Each row is followed by its group and then its class within the group.
[-0.26  0.67 -0.08 -2.28  1.37 -1.22  0.25 -0.83 -0.73  0.80  1.09  4.11
 -1.58 -0.85  1.74 -2.66  0.92] -> bon:(33)
[ 0.06 -0.24  0.04 -1.69  1.40 -0.48 -0.34 -0.95 -1.38  1.06 -0.55  3.53
 -2.19 -0.09  0.60  0.03  1.36] -> bon:(37)
[ 0.18 -0.85  0.64 -1.01  1.45 -0.34  1.02 -0.78  0.25  1.38 -0.45  3.92
 -1.76  0.09  1.26 -2.35  2.13] -> bon:(36)
[ 0.59 -1.50  0.94 -1.55  1.16  0.11  1.28 -1.39 -0.60  1.69 -1.03  3.79
 -1.51 -0.04 -0.31 -2.16  2.30] -> bon:(36)
[-0.62 -0.85 -0.13 -2.54  1.36 -0.74  1.25 -1.87 -0.44  0.88  0.53  6.16
 -2.00 -0.20  2.06 -2.44  4.09] -> bon:(37)
[ 0.18  2.97 -1.76  1.01  1.30 -0.02 -0.39  0.48 -0.03  0.06  1.25  3.18
  1.44 -0.65 -0.60 -0.25  0.67] -> foz:(23)
[-0.20  0.71  0.09 -2.11  2.44 -0.61  1.21 -0.16 -0.93 -0.55 -0.12  3.94
 -2.64 -0.52  2.05 -2.35  2.17] -> bon:(33)
[-0.23 -0.75  0.90 -1.47  1.95  0.04  1.58 -0.71  0.20  0.61 -0.11  4.48
 -2.71  0.47  2.02 -1.79  1.36] -> bon:(36)
[ 0.85  1.07 -0.48  0.43  1.41 -0.63  0.99  1.22 -0.20  1.18  0.28  2.30
  0.43  0.06 -0.88 -1.44 -0.17] -> foz:(23)
[ 0.47  2.28 -1.06  1.40  0.62 -0.19  0.35 -0.35 -0.16  1.20  0.76  5.56
  0.48 -1.14 -0.45 -0.03 -0.71] -> foz:(28)
[ 0.15 -0.41 -0.10 -2.31  2.21 -0.82  0.71  0.56  0.13 -0.09 -1.14  2.23
 -1.82 -0.10  0.70 -1.33  2.65] -> bon:(37)
[-0.82 -1.05 -0.24 -1.21  1.24 -0.47  1.04 -1.69 -1.10  1.84 -1.70  2.75
 -0.56  1.69 -0.35 -2.62  1.44] -> bon:(36)
[ 0.94  1.80 -0.15  0.23  1.45 -0.54  0.40 -1.27 -0.98 -0.72  0.05  3.99
 -1.81 -0.33  2.11 -3.18  1.45] -> bon:(37)
[-0.01  2.31 -1.24  1.46 -0.12 -0.39 -0.09 -0.97 -1.09  1.42  0.74  2.61
  1.59 -0.77  1.33 -1.38 -0.47] -> foz:(34)
[-0.68  1.57 -0.55 -1.43  3.14 -0.74  0.86  0.40 -0.31  0.30  0.69  4.84
 -2.16 -0.13  2.25 -1.76  2.96] -> bon:(33)
[ 1.01 -0.42  0.63 -1.39  0.70 -0.98  1.62 -0.14 -0.59 -0.82 -0.51  2.37
 -2.16 -0.68  1.29 -2.35  0.20] -> bon:(37)
[ 0.38 -1.48  0.86 -0.99  0.66 -1.10  1.02  0.98  0.51  1.71 -1.21  3.75
  0.43 -0.92  3.32 -1.32  1.43] -> bon:(36)
[ 1.78  1.63 -1.24  0.12  1.54 -1.54 -0.03  1.45 -0.37  1.13  0.12  4.54
  0.38 -1.37  0.31 -0.21  1.49] -> foz:(23)
[-0.15  0.31  0.55 -3.24  1.82 -1.37  1.67 -0.60 -0.98  1.68  1.14  3.89
 -1.51 -0.35  1.27 -2.79  1.61] -> bon:(33)
[ 0.57  2.18 -0.15 -0.25  1.33 -0.34  0.44  1.18 -0.34  0.17  1.09  5.30
  0.17 -1.65  0.80 -0.60  0.51] -> foz:(28)
[-0.87  2.09 -0.51  1.33  1.34  0.28 -0.34  0.34 -0.13  2.49  0.17  2.72
  0.89 -0.42  1.27  0.28  2.25] -> foz:(34)
[-0.38  0.11  0.66 -2.40  1.44 -1.52  1.42 -1.28 -0.75  0.52  1.44  6.25
 -0.47  0.79  1.39 -2.85  0.72] -> bon:(33)
[ 0.75  2.43 -0.69  1.59  1.70 -0.53  0.30  0.42  0.65  0.61  1.04  4.73
  0.91 -1.55 -0.57 -4.02  2.61] -> foz:(28)
[-0.51 -0.69  0.50 -1.54  1.92  0.69  0.50 -0.28  0.59  1.02 -0.74  4.41
 -2.06 -0.80  2.32 -1.05  2.24] -> bon:(36)
[ 0.05  0.35  0.23 -1.95  0.90 -1.47  0.29 -2.22 -0.38  1.79  0.48  7.22
 -1.73 -0.86  2.85 -3.68  2.85] -> bon:(33)
[ 1.20  2.24 -1.45  1.05  0.86 -0.94  1.75  2.81  0.48  1.27 -1.08  1.99
  0.65 -0.51 -1.79 -0.59  1.30] -> foz:(23)
[-0.42 -0.57  0.13 -0.68  0.91 -1.84  0.52  0.38 -0.05  1.42  1.01  5.02
 -1.61 -0.32  1.99 -2.25 -0.48] -> bon:(33)
[ 0.93  2.09 -1.06  1.12  1.68 -0.71  1.08  0.41  0.40 -0.03 -0.07  3.00
  0.91  0.21 -0.95 -1.80  1.29] -> foz:(23)
[ 0.86  1.35 -2.10  0.03  0.49  0.87  0.11  1.24 -0.70 -0.85 -0.17  3.36
  1.18 -1.00 -1.20  0.32 -0.57] -> foz:(23)
[-1.25  0.84 -0.15 -1.07  1.30 -1.11  1.54 -1.15 -1.07 -1.25  0.78  4.79
 -0.90 -1.42  2.95 -2.85  1.93] -> bon:(33)
[-0.67  1.95 -2.22  0.19  0.98 -0.46 -0.89  1.21  0.00  2.68 -0.45  2.73
  1.34 -1.07  0.37 -0.67 -0.79] -> foz:(34)
[ 1.24  0.51 -0.55  1.16  1.16 -0.79  0.56  1.79  0.31  1.67 -0.59  3.92
  0.31 -1.07 -0.73  0.06  0.81] -> foz:(28)
[-1.12  0.10  0.54 -1.13  2.39 -1.44  1.71  0.15  0.33  0.62 -0.21  5.10
 -1.93  0.40  2.92 -3.70  2.06] -> bon:(33)
[ 0.85  1.90 -3.04 -0.05 -0.21  0.14 -1.14  0.27 -1.81  0.34  1.20  2.92
 -0.15 -1.36  1.35  0.70 -0.83] -> foz:(28)

Each row is followed by its group and then its class within the group.
[ 0.01  0.55  0.52 -0.98 -0.55 -1.21 -0.54  1.34 -2.09  0.11 -1.20 -2.07
  4.14  0.18 -1.61  0.54  1.79] -> V:Z
[-2.13  0.42 -1.64  0.49  0.34  0.00  0.94  1.54 -2.82  0.87 -0.13 -0.43
  4.61 -0.92 -3.72  0.15  0.34] -> Q:C
[-0.40 -0.82 -2.52 -0.26  0.79  0.93 -0.45  0.43 -0.84 -0.72  0.30 -0.37
  2.43 -0.31 -4.84 -1.04 -1.28] -> Q:C
[-0.08  2.10  0.19  1.87  0.18 -1.26  0.06  3.61 -1.97  1.37 -1.67 -2.90
 -2.48  0.88 -5.79  0.27 -0.60] -> E:G
[-1.37  0.63 -0.98  0.73  1.26 -0.29 -1.02  2.73 -2.32 -0.81  0.25 -0.72
  2.36  0.31 -3.14 -0.74  0.86] -> Q:C
[-1.03 -0.68 -0.29 -1.57 -1.68 -0.64 -0.21 -0.77  1.79 -0.50 -2.67  0.60
 -0.16 -0.45  8.98  0.12  1.72] -> V:Z
[-0.01  1.69  2.48  0.10 -0.31 -1.70  0.09  0.80 -3.95  1.37 -4.36 -1.86
  0.01  1.48 -0.22  1.09 -0.05] -> V:U
[-0.21 -0.87 -2.28  0.06  0.16  0.86 -0.28  1.62 -0.52  0.71 -0.20 -1.63
  2.61 -0.33  1.06 -0.44  1.72] -> Q:N
